Here is a tiny trained network, its code and every weight. The questions are about switching its units off for an input and a class, where a switched-off unit gives its printed mean instead of its output.

import numpy as np


def w(rows, s, z=0):
    codes = np.array(rows[::2]) - 128.0
    scale = np.full(codes.shape[1], s)
    scale[-1] = z or s
    return codes * scale


def f(y):
    return np.maximum(y, 0)


def log_softmax(a):
    a = a - a.max(-1, keepdims=True)
    return a - np.log(np.exp(a).sum(-1, keepdims=True))


def net(x, mask):
    res = np.array(x, float).reshape(1, 4) / 4 @ E
    y = f(res @ A[0][:, :-1].T + A[0][:, -1])
    res = res + np.where(mask, y, B[0][:, -1]) @ B[0][:, :-1]
    return log_softmax(res[-1] @ U[:, :-1].T + U[:, -1])


A, B = {}, {}
E = w([
[215,185,42,84,44,100],'x0',
[6,220,138,252,100,195],'x1',
[190,215,3,60,15,246],'x2',
[21,215,223,174,211,110],'x3',
],0.005)
A[0] = w([
[14,214,210,226,129,178,238],'n1',
[197,58,216,36,228,8,210],'n2',
[248,61,48,2,75,79,253],'n3',
[6,204,250,243,233,116,175],'n4',
[23,244,48,197,40,216,228],'n5',
[167,113,219,39,232,20,237],'n6',
],0.0049,0.0047)
B[0] = w([
[80,162,204,226,240,35,250],'n1',
[206,204,103,241,107,7,227],'n2',
[253,230,17,90,23,162,251],'n3',
[39,71,229,232,245,90,254],'n4',
[233,233,30,160,79,43,244],'n5',
[147,205,136,220,166,5,225],'n6',
],0.0053,0.0079)
U = w([
[215,161,20,13,19,248,136],'0',
[3,54,246,232,246,80,85],'1',
[5,9,231,3,14,250,3],'2',
[218,230,36,200,65,8,241],'3',
[152,9,198,121,131,83,13],'4',
],0.0048,0.0047)

Each question gives the input, the list of numbers given to net, and the class t.
The units are the neurons (one row each of A and B). Each row of codes is followed by its name. A weight is (code - 128) times the scale printed after its matrix; where a second scale follows, it is the last column's (A, B and U).
mask holds one flag per neuron, in row order. A switched-off neuron (its flag False) gives its mean, the last column of its row in B, instead of its output. The means were averaged over made-up inputs and are rounded, as every weight is.
A unit's drop is (log p(t) with every unit on - log p(t) with that unit switched off) / (log p(t) with every unit on - log p(t) with every unit switched off).
The circuit of an input: a set's keep is (log p(t) with only the set's units on - log p(t) with every unit switched off) / (log p(t) with every unit on - log p(t) with every unit switched off). Starting from all 6 units, units are removed one at a time, each time the one whose removal leaves the highest keep (on an exact tie, the one counted first), for as long as the keep stays at least 0.8.
units of the circuit, in order: the units of the circuit, biggest drop first
top k neurons: the k neurons with the biggest drops, biggest first
drop of u: that unit's drop, to one decimal
input [-8,7,0,-8], class 1: top 3 neurons => [n3 n2 n1]
input [0,8,-1,-1], class 1: units of the circuit, in order => [n3 n4]
input [0,8,4,6], class 1: units of the circuit, in order => [n4]
input [-2,5,4,3], class 1: top 2 neurons => [n3 n1]
input [1,0,-2,3], class 1: units of the circuit, in order => [n3 n5]
input [4,-3,2,1], class 0: top 2 neurons => [n1 n4]
input [1,1,-7,-3], class 1: top 2 neurons => [n5 n3]
input [2,4,-2,-1], class 1: top 2 neurons => [n3 n2]
input [-8,-4,3,2], class 1: top 2 neurons => [n5 n3]
input [0,-4,5,0], class 0: drop of n4 => 0.1
input [3,1,-2,-8], class 0: drop of n5 => 0.1
input [0,6,4,8], class 1: drop of n1 => 0.2
